Below is a small trained network, with its code and all its weights. Each question gives an input and a target symbol and asks what happens when units are switched off, that is, made to give their printed mean instead of their output.

import numpy as np


def w(rows, s, z=0):
    codes = np.array(rows[::2]) - 128.0
    scale = np.full(codes.shape[1], s)
    scale[-1] = z or s
    return codes * scale


def norm(h):
    return h / np.sqrt((h * h).mean(-1, keepdims=True) + 1e-5)


def f(y):
    return y / 2 * (1 + np.tanh(0.7978845608 * (y + 0.044715 * y**3)))


def softmax(a):
    e = np.exp(a - a.max(-1, keepdims=True))
    return e / e.sum(-1, keepdims=True)


def log_softmax(a):
    a = a - a.max(-1, keepdims=True)
    return a - np.log(np.exp(a).sum(-1, keepdims=True))


def net(x, mask):
    ids = ['βγζλτφψω'.index(c) for c in x.split()]
    T = len(ids)
    res = E[ids] + P[:T]
    u = 0
    for l in range(3):
        q, k, v = (norm(res) @ M[l].T for M in (Q, K, V))
        z = softmax(np.where(np.tri(T) > 0, q @ k.T / 3**0.5, -1e9)) @ v
        res = res + np.where(mask[u], z, O[l][:, -1]) @ O[l][:, :-1]
        u += 1
        y = f(norm(res) @ A[l][:, :-1].T + A[l][:, -1])
        res = res + np.where(mask[u : u + 16], y, B[l][:, -1]) @ B[l][:, :-1]
        u += 16
    return log_softmax(norm(res)[-1] @ U[:, :-1].T + U[:, -1])


Q, K, V, O, A, B = {}, {}, {}, {}, {}, {}
E = w([
[112,157,75,73,74],'β',
[135,115,95,142,20],'γ',
[113,148,111,89,89],'ζ',
[138,98,118,170,59],'λ',
[250,150,188,52,180],'τ',
[112,110,90,155,82],'φ',
[121,121,118,124,131],'ψ',
[117,146,136,83,117],'ω',
],0.016)
P = w([
[127,117,165,146,181],'0',
[191,132,33,109,111],'1',
[101,140,73,109,90],'2',
[81,30,128,107,139],'3',
[180,223,116,183,170],'4',
[153,131,203,87,75],'5',
[165,90,96,54,171],'6',
[253,194,178,155,127],'7',
[54,151,153,135,94],'8',
[128,70,111,112,143],'9',
[182,197,10,175,152],'10',
[48,141,151,160,103],'11',
[138,75,120,104,140],'12',
],0.011)
Q[0] = w([
[219,166,252,77,72],'L0H1',
[171,194,28,148,98],'L0H1',
[190,22,51,14,94],'L0H1',
],0.0037)
K[0] = w([
[218,94,136,158,68],'L0H1',
[109,31,194,155,172],'L0H1',
[97,244,186,4,203],'L0H1',
],0.0045)
V[0] = w([
[79,38,205,197,218],'L0H1',
[147,67,126,174,150],'L0H1',
[46,94,254,143,121],'L0H1',
],0.0053)
O[0] = w([
[229,97,16,62,96,2],'L0H1',
[253,226,92,85,172,71],'L0H1',
[56,115,50,82,135,88],'L0H1',
],0.0063,0.0053)
A[0] = w([
[151,143,91,152,127,73],'L0N1',
[158,69,157,116,105,108],'L0N2',
[159,10,123,176,191,133],'L0N3',
[107,138,68,171,145,60],'L0N4',
[99,134,154,182,93,113],'L0N5',
[97,113,154,97,224,103],'L0N6',
[150,103,94,70,169,2],'L0N7',
[135,108,149,86,204,130],'L0N8',
[155,132,173,151,115,244],'L0N9',
[83,179,95,147,125,92],'L0N10',
[168,184,109,142,80,231],'L0N11',
[146,100,95,128,117,41],'L0N12',
[92,110,182,91,140,129],'L0N13',
[161,99,113,79,186,198],'L0N14',
[75,117,142,127,132,129],'L0N15',
[121,144,131,162,95,74],'L0N16',
],0.013,0.0022)
B[0] = w([
[187,189,155,126,134,128],'L0N1',
[55,128,140,97,122,158],'L0N2',
[9,118,108,107,223,140],'L0N3',
[131,202,172,134,74,137],'L0N4',
[118,173,132,70,162,236],'L0N5',
[159,112,162,111,61,185],'L0N6',
[136,83,122,129,156,140],'L0N7',
[81,85,178,141,89,168],'L0N8',
[115,238,122,171,165,199],'L0N9',
[156,157,189,123,87,184],'L0N10',
[147,144,148,105,254,212],'L0N11',
[137,101,147,85,114,117],'L0N12',
[142,145,105,127,84,254],'L0N13',
[68,106,145,195,184,158],'L0N14',
[196,142,165,156,94,217],'L0N15',
[88,200,144,84,133,168],'L0N16',
],0.0068,0.0055)
Q[1] = w([
[253,65,101,127,35],'L1H1',
[48,164,68,43,151],'L1H1',
[123,138,151,175,165],'L1H1',
],0.0058)
K[1] = w([
[49,138,174,45,142],'L1H1',
[86,126,118,138,160],'L1H1',
[78,69,101,196,255],'L1H1',
],0.0094)
V[1] = w([
[184,124,136,97,137],'L1H1',
[191,255,77,114,220],'L1H1',
[136,244,216,242,124],'L1H1',
],0.0056)
O[1] = w([
[249,102,144,160,5,123],'L1H1',
[160,66,190,158,2,147],'L1H1',
[137,20,132,150,226,252],'L1H1',
],0.0083,0.0034)
A[1] = w([
[148,238,86,126,113,159],'L1N1',
[104,185,210,206,179,145],'L1N2',
[145,166,183,85,204,140],'L1N3',
[122,65,2,141,49,253],'L1N4',
[195,215,98,163,234,110],'L1N5',
[157,186,67,238,216,134],'L1N6',
[84,135,187,169,195,111],'L1N7',
[135,209,178,130,173,122],'L1N8',
[190,28,115,98,179,110],'L1N9',
[131,104,160,224,152,78],'L1N10',
[149,40,142,103,76,114],'L1N11',
[103,106,41,66,70,131],'L1N12',
[28,69,165,76,163,135],'L1N13',
[164,132,171,198,179,100],'L1N14',
[111,148,105,112,30,149],'L1N15',
[71,55,170,87,177,145],'L1N16',
],0.0079,0.0027)
B[1] = w([
[139,200,151,89,157,184],'L1N1',
[120,142,75,86,145,254],'L1N2',
[39,124,70,147,101,206],'L1N3',
[7,138,166,163,222,150],'L1N4',
[168,203,93,159,74,196],'L1N5',
[190,255,159,245,28,161],'L1N6',
[133,100,124,101,138,197],'L1N7',
[108,168,31,65,155,220],'L1N8',
[161,146,110,22,154,131],'L1N9',
[109,193,153,112,59,139],'L1N10',
[74,54,111,91,51,158],'L1N11',
[137,76,151,112,96,152],'L1N12',
[177,79,138,134,152,235],'L1N13',
[138,163,93,83,59,164],'L1N14',
[154,105,178,184,155,171],'L1N15',
[108,51,104,182,79,206],'L1N16',
],0.0061,0.006)
Q[2] = w([
[51,55,197,254,133],'L2H1',
[136,136,219,120,163],'L2H1',
[235,159,25,116,128],'L2H1',
],0.0052)
K[2] = w([
[40,213,252,166,206],'L2H1',
[194,30,48,2,245],'L2H1',
[195,135,217,212,27],'L2H1',
],0.0047)
V[2] = w([
[244,136,190,90,147],'L2H1',
[71,70,72,122,210],'L2H1',
[82,2,223,104,154],'L2H1',
],0.0076)
O[2] = w([
[94,190,174,195,158,1],'L2H1',
[131,156,30,248,126,226],'L2H1',
[67,98,104,116,181,214],'L2H1',
],0.011,0.0029)
A[2] = w([
[169,117,93,129,95,115],'L2N1',
[107,193,114,205,79,71],'L2N2',
[101,158,115,139,122,113],'L2N3',
[117,79,51,50,89,177],'L2N4',
[107,114,109,60,55,145],'L2N5',
[72,176,86,74,71,103],'L2N6',
[99,67,151,113,156,67],'L2N7',
[183,239,131,116,107,108],'L2N8',
[178,149,177,144,40,27],'L2N9',
[141,215,29,41,133,27],'L2N10',
[212,147,114,79,141,70],'L2N11',
[92,1,136,162,114,213],'L2N12',
[112,171,69,204,163,250],'L2N13',
[98,90,53,102,182,150],'L2N14',
[104,240,164,200,168,139],'L2N15',
[49,72,220,53,111,155],'L2N16',
],0.0098,0.0014)
B[2] = w([
[149,94,154,161,127,131],'L2N1',
[109,113,160,87,133,167],'L2N2',
[125,155,129,89,151,145],'L2N3',
[147,126,161,143,146,192],'L2N4',
[173,135,119,162,150,169],'L2N5',
[159,106,102,75,161,194],'L2N6',
[114,79,57,100,118,172],'L2N7',
[93,77,42,175,87,230],'L2N8',
[84,130,89,115,77,144],'L2N9',
[165,137,139,94,190,238],'L2N10',
[66,171,141,131,181,142],'L2N11',
[165,73,72,126,163,254],'L2N12',
[135,161,219,94,90,181],'L2N13',
[1,144,229,150,60,180],'L2N14',
[185,137,79,165,192,205],'L2N15',
[165,118,136,171,118,232],'L2N16',
],0.0087,0.0083)
U = w([
[32,66,119,134,146,255],'β',
[224,15,77,175,103,75],'γ',
[68,171,194,20,147,105],'ζ',
[159,145,183,131,59,133],'λ',
[188,152,183,233,197,19],'τ',
[179,151,186,132,61,204],'φ',
[161,162,78,142,3,24],'ψ',
[198,155,41,65,171,145],'ω',
],0.012,0.0025)

Each question gives the input, a string of symbols that net reads in full, and the target symbol t.
The units are the heads (3 rows each of Q, K, V and O) and the neurons (one row each of A and B). Each row of codes is followed by its name. A weight is (code - 128) times the scale printed after its matrix; where a second scale follows, it is the last column's (O, A, B and U).
mask holds one flag per unit, layer by layer, with each layer's heads first. A switched-off unit (its flag False) gives its mean, the last column of its rows in O or B, instead of its output. The means were averaged over made-up inputs and are rounded, as every weight is.
A unit's drop is (log p(t) with every unit on - log p(t) with that unit switched off) / (log p(t) with every unit on - log p(t) with every unit switched off).
The circuit of an input: a set's keep is (log p(t) with only the set's units on - log p(t) with every unit switched off) / (log p(t) with every unit on - log p(t) with every unit switched off). Starting from the 12 units with the biggest drops (on a tie, the unit counted first), units are removed one at a time, each time the one whose removal leaves the highest keep (on an exact tie, the one counted first), for as long as the keep stays at least 0.8.
units of the circuit, in order: the units of the circuit, biggest drop first
most important unit: the unit with the biggest drop
top k neurons: the k neurons with the biggest drops, biggest first
top k neurons in layer l: the k neurons of layer l with the biggest drops, biggest first
input ζ λ ω ω ω β ζ ζ ω ω ω ω, target ζ: most important unit	L0H1
input ζ τ τ, target ζ: top 2 neurons	[L0N15, L0N8]
input ζ β ω ω ω φ ψ ζ τ, target ζ: top 2 neurons	[L0N9, L2N14]
input ω ζ ω ζ λ, target ω: top 2 neurons in layer 0	[L0N5, L0N16]
input ω γ ψ, target ω: units of the circuit, in order	[L1H1, L0H1, L2N10]
input β ω φ ω, target γ: units of the circuit, in order	[L0N6, L0N15]
input γ ζ ω ω ω ζ ζ ζ τ, target γ: top 3 neurons	[L0N8, L1N6, L0N11]
input φ γ ψ, target φ: units of the circuit, in order	[L0H1, L1H1, L2H1]
input γ ω ω ω ω γ τ τ ζ ω ω ζ, target γ: top 2 neurons	[L0N9, L0N11]
input τ ω γ ω ζ ζ ω γ ζ ω ζ ω, target τ: top 4 neurons in layer 0	[L0N14, L0N8, L0N11, L0N15]
input ζ γ ω ψ ω ψ ζ ω ζ τ τ ψ, target ζ: top 2 neurons	[L0N15, L1N6]
input ω ω ζ ω ω ω ω γ τ τ, target β: top 2 neurons in layer 0	[L0N3, L0N14]
input τ γ β ω ω λ ω τ ω τ τ ζ, target τ: top 3 neurons in layer 0	[L0N14, L0N11, L0N8]
input τ τ ζ ω γ ψ, target τ: top 4 neurons in layer 0	[L0N9, L0N8, L0N14, L0N11]
input ω β ω ζ ω ω β ω ω γ, target β: units of the circuit, in order	[L1N4]
input γ λ ψ, target γ: top 3 neurons	[L1N5, L1N6, L0N16]
input φ ω τ ω ζ ζ β τ λ, target φ: top 2 neurons in layer 0	[L0N4, L0N1]
input τ λ ζ, target τ: top 2 neurons	[L0N14, L0N8]
input β τ γ φ ω ζ, target β: top 2 neurons	[L1N5, L1N6]
input ζ ω ω ζ ω ω τ ζ ψ, target ζ: most important unit	L0H1
input β τ ω ω ω τ ψ, target β: top 2 neurons in layer 0	[L0N3, L0N14]
input ζ ζ ω ω γ τ ω ω β, target ζ: top 2 neurons in layer 1	[L1N6, L1N5]
input ζ ω β, target ζ: top 2 neurons	[L1N6, L1N5]
input τ γ ω ζ ψ λ, target τ: top 2 neurons in layer 0	[L0N9, L0N11]
input τ ω ω ω β φ, target τ: top 3 neurons	[L0N9, L2N15, L0N14]
input τ ω τ γ ω ω γ ζ β, target τ: top 2 neurons in layer 0	[L0N8, L0N14]
